array([[-0.42,  0.47,  4.46,  0.11,  2.48],
       [-0.75, -0.28,  4.72, -0.30,  4.31]])
->
array([[ 0.47,  4.46],
       [-0.28,  4.72]])

array([[-2.46,  3.75,  4.19],
       [ 0.86,  1.37, -1.64],
       [-3.18, -1.09, -2.86],
       [ 4.03, -0.56, -2.20]])
->
array([[ 3.75,  4.19],
       [ 1.37, -1.64]])

array([[-1.97,  1.98, -2.96],
       [-5.42,  0.10, -3.00]])
->
array([[ 1.98, -2.96],
       [ 0.10, -3.00]])

array([[-2.03, -3.04,  2.77, -0.38, -4.34],
       [ 0.46,  1.92,  2.97, -2.03,  1.57],
       [ 0.12,  0.59,  4.78, -1.93, -0.87],
       [ 1.11, -1.93,  3.37, -1.25,  2.02],
       [ 0.91, -1.32,  1.69, -0.37,  1.55]])
->
array([[-3.04,  2.77],
       [ 1.92,  2.97]])

array([[ 0.78,  4.68,  0.12,  1.79],
       [-2.16,  1.13,  0.04, -1.74],
       [ 0.79, -0.99, -0.21,  0.47],
       [ 2.16, -0.25,  0.00, -3.20],
       [-1.26, -0.91,  0.03,  0.65]])
->
array([[4.68, 0.12],
       [1.13, 0.04]])

array([[-1.94, -5.45, -1.66, -2.45],
       [ 3.54,  1.68, -0.24,  2.19],
       [-4.59, -2.13,  0.09,  0.97]])
->
array([[-5.45, -1.66],
       [ 1.68, -0.24]])
---
array([[-0.87, -0.39, -0.19, -0.44, -3.17, -0.02, -2.09, -1.05],
       [ 1.65, -0.44,  1.31, -0.36, -1.29, -0.16, -0.22, -1.05],
       [-1.65,  0.15, -1.39,  1.29, -0.66,  0.04,  0.54, -1.33],
       [ 0.64,  0.98,  0.12,  0.15,  4.17,  0.18,  0.32,  2.88],
       [-2.47,  0.39, -1.47, -1.71, -1.21,  0.34, -0.84, -0.89],
       [ 2.24, -0.69,  1.77,  1.09, -4.57, -0.07, -0.30, -1.60]])
->
array([[ 2.24, -2.47,  0.64, -1.65,  1.65, -0.87],
       [-0.69,  0.39,  0.98,  0.15, -0.44, -0.39],
       [ 1.77, -1.47,  0.12, -1.39,  1.31, -0.19],
       [ 1.09, -1.71,  0.15,  1.29, -0.36, -0.44],
       [-4.57, -1.21,  4.17, -0.66, -1.29, -3.17],
       [-0.07,  0.34,  0.18,  0.04, -0.16, -0.02],
       [-0.30, -0.84,  0.32,  0.54, -0.22, -2.09],
       [-1.60, -0.89,  2.88, -1.33, -1.05, -1.05]])

array([[-0.40,  0.51, -5.64, -1.31, -3.36,  0.95, -0.34, -3.62],
       [-0.20,  0.76,  1.45, -0.38,  0.19,  0.27,  0.53,  0.87],
       [-0.13,  0.45,  0.59, -1.01,  0.99,  0.93,  3.39,  0.23],
       [-0.97,  0.50, -0.70, -1.01, -0.10, -0.59,  1.26, -0.06],
       [ 0.18, -0.20,  0.41, -0.19,  0.60,  0.32,  1.12, -0.03],
       [-0.24,  1.30,  4.20,  1.14,  1.82, -1.90, -0.49,  4.06],
       [-0.16,  0.56, -1.46,  0.52, -0.49, -1.68, -1.34, -0.11]])
->
array([[-0.16, -0.24,  0.18, -0.97, -0.13, -0.20, -0.40],
       [ 0.56,  1.30, -0.20,  0.50,  0.45,  0.76,  0.51],
       [-1.46,  4.20,  0.41, -0.70,  0.59,  1.45, -5.64],
       [ 0.52,  1.14, -0.19, -1.01, -1.01, -0.38, -1.31],
       [-0.49,  1.82,  0.60, -0.10,  0.99,  0.19, -3.36],
       [-1.68, -1.90,  0.32, -0.59,  0.93,  0.27,  0.95],
       [-1.34, -0.49,  1.12,  1.26,  3.39,  0.53, -0.34],
       [-0.11,  4.06, -0.03, -0.06,  0.23,  0.87, -3.62]])

array([[ 0.37, -0.48,  0.49,  1.60, -3.29,  3.34, -0.31],
       [-4.53, -0.53, -0.43, -1.87,  3.14, -1.39,  3.83],
       [-0.26,  0.15, -1.20,  1.67, -2.38,  3.33, -0.90],
       [ 0.27, -0.18,  0.15,  2.77, -1.91, -2.97,  2.97],
       [-2.75,  1.37, -4.82,  1.86,  0.76,  1.52, -0.55],
       [-2.27,  1.49, -5.16,  2.19, -0.26,  3.98, -1.52]])
->
array([[-2.27, -2.75,  0.27, -0.26, -4.53,  0.37],
       [ 1.49,  1.37, -0.18,  0.15, -0.53, -0.48],
       [-5.16, -4.82,  0.15, -1.20, -0.43,  0.49],
       [ 2.19,  1.86,  2.77,  1.67, -1.87,  1.60],
       [-0.26,  0.76, -1.91, -2.38,  3.14, -3.29],
       [ 3.98,  1.52, -2.97,  3.33, -1.39,  3.34],
       [-1.52, -0.55,  2.97, -0.90,  3.83, -0.31]])

array([[ 0.77, -1.35,  1.84],
       [-0.75, -2.42, -0.52],
       [ 0.82, -2.44, -3.31],
       [ 0.49, -0.63, -1.23],
       [ 0.11,  0.37, -0.51],
       [ 0.89,  0.73, -1.69],
       [ 4.40,  4.11, -1.65],
       [-0.86,  0.77,  0.74],
       [ 0.21, -2.36, -2.65],
       [-1.03,  0.77, -2.60]])
->
array([[-1.03,  0.21, -0.86,  4.40,  0.89,  0.11,  0.49,  0.82, -0.75,
         0.77],
       [ 0.77, -2.36,  0.77,  4.11,  0.73,  0.37, -0.63, -2.44, -2.42,
        -1.35],
       [-2.60, -2.65,  0.74, -1.65, -1.69, -0.51, -1.23, -3.31, -0.52,
         1.84]])

array([[ 4.32,  3.06, -1.09,  1.13],
       [ 1.03, -3.82, -3.70, -1.76],
       [-0.58, -0.07,  0.34,  0.67],
       [-0.90,  1.49,  0.73, -0.28],
       [-0.21, -0.44,  0.43, -0.75],
       [-0.62,  1.16,  0.32,  0.16],
       [ 0.20,  2.27,  3.31,  0.97],
       [-0.08,  0.12, -0.31, -0.87]])
->
array([[-0.08,  0.20, -0.62, -0.21, -0.90, -0.58,  1.03,  4.32],
       [ 0.12,  2.27,  1.16, -0.44,  1.49, -0.07, -3.82,  3.06],
       [-0.31,  3.31,  0.32,  0.43,  0.73,  0.34, -3.70, -1.09],
       [-0.87,  0.97,  0.16, -0.75, -0.28,  0.67, -1.76,  1.13]])

array([[-3.80, -2.20,  0.87, -1.18,  1.94,  3.38,  0.70],
       [-4.07, -1.69,  0.19, -1.47,  2.73,  3.65,  1.97],
       [ 0.47, -3.18, -0.65,  4.66, -3.72, -0.20, -2.19]])
->
array([[ 0.47, -4.07, -3.80],
       [-3.18, -1.69, -2.20],
       [-0.65,  0.19,  0.87],
       [ 4.66, -1.47, -1.18],
       [-3.72,  2.73,  1.94],
       [-0.20,  3.65,  3.38],
       [-2.19,  1.97,  0.70]])

array([[-5.12, -0.45,  0.64,  5.57, -0.43, -2.28, -0.81, -1.27, -0.45,
         0.89, -1.96],
       [ 3.13,  2.18, -2.22, -1.65, -0.04, -0.36,  0.66, -0.97, -1.74,
         1.63, -0.75]])
->
array([[ 3.13, -5.12],
       [ 2.18, -0.45],
       [-2.22,  0.64],
       [-1.65,  5.57],
       [-0.04, -0.43],
       [-0.36, -2.28],
       [ 0.66, -0.81],
       [-0.97, -1.27],
       [-1.74, -0.45],
       [ 1.63,  0.89],
       [-0.75, -1.96]])
